Each row has a name. Each question is about the rows just above it.

[148 162 136  90 122  89  91 101 148 120 138 145  85  76  71 116 102 184
 120 201 145]  bip
[186 102 155 130 108 156 129 166 126 172  97 166 134  89 133 117 102 184
  85 104 105]  nev
[ 91 133  96 131 125 121 144 124 140 126 146 115 155 170 166 123 160  98
 142 201 144]  Delid
[178 116 137  90 122 108 108 150 143 169  97 167 155  89 123  78  91 143
  56 130 126]  luf
After [137  90 122], its row goes on with | [108 108 150 143 169  97 167 155  89 123  78  91 143  56 130 126]
After [108 156], its row goes on with | [129 166 126 172  97 166 134  89 133 117 102 184  85 104 105]
After [115 155], its row goes on with | [170 166 123 160  98 142 201 144]
Go on from [116 102 184] to the end of its row. | [120 201 145]
After [124 140 126 146], its row goes on with | [115 155 170 166 123 160  98 142 201 144]
The rest of the row after [ 97 166]: | [134  89 133 117 102 184  85 104 105]

[151 130 159 144] -> Bifid
[151 133 158 144] -> kile
[151 131 159 144] -> Gepu
The rest of the row after [131 159]: | [144]
After [151 130 159], its row goes on with | [144]
Go on from [151 133 158] to the end of its row. | [144]
The rest of the row after [151 130]: | [159 144]
Whose row is [151 133 158 144]? | kile
Go on from [151 131 159] to the end of its row. | [144]
After [151 131], its row goes on with | [159 144]

[ 78  91 113 106 123 192 164 128 132 130 124 137 137  68  99 149 151 149
  99 149 138 117 136 148 114 128 131 117 110 132] = bef
[140 139 126 138 127 100 126 149 129 130 123 137 143 111 153 127 146  50
 115 120 132 123 122 154 129 157 145 169 130 124] = Ser
[140 139 126 138 127 100 126 149 129  53 122 120 143 111 153 127 146  50
  98 149 138 117 122 154 131 122 130 123 125 148] = gulep
[ 78  91 113 106 123 192 164 128 132 130 124 137 137  69  99 149 151 149
  99 149 138 117 136 148 131 122 130 123 126 108] = pimu
The rest of the row after [137 143 111]: | [153 127 146  50 115 120 132 123 122 154 129 157 145 169 130 124]
Go on from [129 130 123] to the end of its row. | [137 143 111 153 127 146  50 115 120 132 123 122 154 129 157 145 169 130
 124]
After [132 123 122 154], its row goes on with | [129 157 145 169 130 124]
The rest of the row after [129 157 145 169]: | [130 124]
Go on from [137 137  69] to the end of its row. | [ 99 149 151 149  99 149 138 117 136 148 131 122 130 123 126 108]
After [131 122 130 123 125], its row goes on with | [148]
After [120 132 123], its row goes on with | [122 154 129 157 145 169 130 124]

[135 125 126 125 134] : moz
[127 132 126 132 132] : sege
[195 171 181 130  51] : puba
[125 128 117 126 129] : laget
[124 125 125 126 130] : nepep
[176  54 212 186  54] : Vot
[174 196  73 202  93] : Linub
[131 134 136 140 139] : nas
After [176  54 212 186], its row goes on with | [54]
After [ 73 202], its row goes on with | [93]

[119 117 151 124 104  94  66  74] -> dalo
[114 107 111 194  68 113 115 119] -> lig
[ 73  63 103 112 118 129 119  92] -> piveg
[ 96 118 119 109  69 113  73 125] -> relu
[111  95 118 115  73 101 127 108] -> sofu
[ 96 117 152 109  69 113  73 116] -> ruz
[ 96 118 119 109  69 113  92 125] -> Nogo
[ 96 118 119 109  69 113 112 102] -> vopor
[114 108 123 108  69 117 103 105] -> Denen
Go on from [117 151] to the end of its row. | [124 104  94  66  74]
After [114 108], its row goes on with | [123 108  69 117 103 105]
[114 108 123 108  69 117 103 105] is in which row? | Denen
After [ 95 118 115], its row goes on with | [ 73 101 127 108]
After [113  92], its row goes on with | [125]

